Below is a small trained network, with its code and all its weights. Each question gives an input and a target symbol and asks what happens when units are switched off, that is, made to give their printed mean instead of their output.

import numpy as np


def w(rows, s, z=0):
    codes = np.array(rows[::2]) - 128.0
    scale = np.full(codes.shape[1], s)
    scale[-1] = z or s
    return codes * scale


def norm(h):
    return h / np.sqrt((h * h).mean(-1, keepdims=True) + 1e-5)


def softmax(a):
    e = np.exp(a - a.max(-1, keepdims=True))
    return e / e.sum(-1, keepdims=True)


def log_softmax(a):
    a = a - a.max(-1, keepdims=True)
    return a - np.log(np.exp(a).sum(-1, keepdims=True))


def net(x, mask):
    ids = ['ΘΛΦαβγδεζημξτω'.index(c) for c in x.split()]
    T = len(ids)
    res = E[ids] + P[:T]
    u = 0
    for l in range(2):
        r = norm(res)
        for j in range(3):
            rows = slice(3 * j, 3 * j + 3)
            q, k, v = (r @ M[l][rows].T for M in (Q, K, V))
            z = softmax(np.where(np.tri(T) > 0, q @ k.T / 3**0.5, -1e9)) @ v
            o = O[l][rows]
            res = res + np.where(mask[u + j], z, o[:, -1]) @ o[:, :-1]
        u += 3
    return log_softmax(norm(res)[-1] @ U[:, :-1].T + U[:, -1])


Q, K, V, O = {}, {}, {}, {}
E = w([
[127,192,167],'Θ',
[95,139,130],'Λ',
[89,151,140],'Φ',
[120,126,130],'α',
[163,161,126],'β',
[82,126,114],'γ',
[201,165,129],'δ',
[171,153,129],'ε',
[141,130,128],'ζ',
[111,158,159],'η',
[130,175,131],'μ',
[165,151,128],'ξ',
[252,171,109],'τ',
[112,155,83],'ω',
],0.034)
P = w([
[79,74,133],'0',
[82,250,136],'1',
[90,222,133],'2',
[102,206,132],'3',
[107,200,130],'4',
[124,189,131],'5',
[113,183,128],'6',
[119,163,127],'7',
[117,156,130],'8',
[129,149,127],'9',
[131,142,127],'10',
[136,139,125],'11',
[133,140,123],'12',
[120,154,132],'13',
],0.015)
Q[0] = w([
[212,168,186],'L0H0',
[142,101,149],'L0H0',
[253,220,75],'L0H0',
[94,110,168],'L0H1',
[175,131,128],'L0H1',
[184,170,182],'L0H1',
[131,151,133],'L0H2',
[123,116,158],'L0H2',
[119,110,172],'L0H2',
],0.044)
K[0] = w([
[132,152,3],'L0H0',
[216,48,141],'L0H0',
[22,91,10],'L0H0',
[56,112,39],'L0H1',
[171,118,230],'L0H1',
[134,181,229],'L0H1',
[139,198,83],'L0H2',
[121,136,168],'L0H2',
[121,128,187],'L0H2',
],0.026)
V[0] = w([
[150,113,73],'L0H0',
[145,115,79],'L0H0',
[137,126,126],'L0H0',
[183,122,132],'L0H1',
[131,189,181],'L0H1',
[97,90,223],'L0H1',
[157,84,235],'L0H2',
[167,3,162],'L0H2',
[127,74,30],'L0H2',
],0.035)
O[0] = w([
[90,171,152,111],'L0H0',
[94,171,152,115],'L0H0',
[122,122,126,122],'L0H0',
[174,191,128,114],'L0H1',
[198,64,113,189],'L0H1',
[100,67,49,112],'L0H1',
[169,102,32,71],'L0H2',
[75,158,4,3],'L0H2',
[40,180,139,89],'L0H2',
],0.034,0.043)
Q[1] = w([
[18,209,1],'L1H0',
[174,99,190],'L1H0',
[158,109,94],'L1H0',
[70,135,171],'L1H1',
[84,160,130],'L1H1',
[156,143,161],'L1H1',
[77,152,151],'L1H2',
[129,141,153],'L1H2',
[115,78,120],'L1H2',
],0.031)
K[1] = w([
[109,108,253],'L1H0',
[144,139,75],'L1H0',
[96,118,126],'L1H0',
[111,168,129],'L1H1',
[210,110,156],'L1H1',
[92,168,103],'L1H1',
[115,125,109],'L1H2',
[172,133,113],'L1H2',
[125,99,128],'L1H2',
],0.042)
V[1] = w([
[120,254,78],'L1H0',
[118,176,6],'L1H0',
[32,107,244],'L1H0',
[142,227,226],'L1H1',
[95,94,60],'L1H1',
[45,229,112],'L1H1',
[167,183,244],'L1H2',
[157,158,157],'L1H2',
[14,49,181],'L1H2',
],0.029)
O[1] = w([
[112,254,87,110],'L1H0',
[47,176,91,143],'L1H0',
[169,85,238,75],'L1H0',
[218,85,206,124],'L1H1',
[56,148,86,124],'L1H1',
[56,81,178,106],'L1H1',
[121,87,24,251],'L1H2',
[135,127,94,168],'L1H2',
[41,31,120,114],'L1H2',
],0.034,0.027)
U = w([
[232,198,100,1],'Θ',
[99,171,254,158],'Λ',
[143,76,82,175],'Φ',
[75,131,137,118],'α',
[155,90,101,69],'β',
[116,122,176,108],'γ',
[155,165,95,148],'δ',
[171,146,118,122],'ε',
[92,110,114,162],'ζ',
[114,49,97,74],'η',
[150,119,127,124],'μ',
[135,151,106,177],'ξ',
[148,91,78,195],'τ',
[131,196,235,135],'ω',
],0.014,0.007)

Each question gives the input, a string of symbols that net reads in full, and the target symbol t.
The units are the heads (3 rows each of Q, K, V and O). Each row of codes is followed by its name. A weight is (code - 128) times the scale printed after its matrix; where a second scale follows, it is the last column's (O and U).
mask holds one flag per head, layer by layer. A switched-off head (its flag False) gives its mean, the last column of its rows in O, instead of its output. The means were averaged over made-up inputs and are rounded, as every weight is.
A unit's drop is (log p(t) with every unit on - log p(t) with that unit switched off) / (log p(t) with every unit on - log p(t) with every unit switched off).
The circuit of an input: a set's keep is (log p(t) with only the set's units on - log p(t) with every unit switched off) / (log p(t) with every unit on - log p(t) with every unit switched off). Starting from all 6 units, units are removed one at a time, each time the one whose removal leaves the highest keep (on an exact tie, the one counted first), for as long as the keep stays at least 0.8.
units of the circuit, in order: the units of the circuit, biggest drop first
which heads matter: for each layer, one digit per head in row order, 1 if its drop is at least 0.15 and else 0, layers parted by /
drop when u is switched off: that unit's drop, to one decimal
input Λ Θ Φ ω μ, target Λ: units of the circuit, in order : [L0H2]
input γ τ ω β δ ζ τ μ, target Λ: which heads matter : 011 / 110
input δ η Λ ξ τ, target Θ: units of the circuit, in order : [L0H2 L0H1 L1H2]
input δ α γ δ ε, target Θ: which heads matter : 011 / 100
input Λ ζ α η γ γ τ δ γ ω ω, target Λ: which heads matter : 011 / 000
input δ Λ Φ δ, target Θ: units of the circuit, in order : [L0H2 L0H1 L1H0]
input δ ε δ τ, target Θ: which heads matter : 011 / 100
input ε ε Θ α ξ δ ξ ω, target ω: which heads matter : 001 / 001
input ξ ζ ω δ, target ω: units of the circuit, in order : [L0H2 L0H1]
input ε ξ Φ δ ξ ω β γ μ ξ δ ω τ τ, target ω: which heads matter : 101 / 001
input Λ β δ ε ε ω β μ τ, target Λ: which heads matter : 111 / 110
input γ γ γ Θ δ η ξ ω ω Θ ζ, target Λ: which heads matter : 011 / 000
input ξ ω η ω γ ω ε ω, target ω: which heads matter : 011 / 001
input γ γ α Θ γ Θ ζ γ α μ ω ζ, target Λ: drop when L0H1 is switched off : 0.3
input γ ζ ω Θ Θ ω α ξ, target Λ: drop when L1H1 is switched off : 0.1
input δ α μ γ, target Θ: drop when L1H1 is switched off : 0.2
input γ μ δ α Θ Λ Λ ω δ ξ Λ δ Θ γ, target Λ: drop when L0H2 is switched off : 0.7
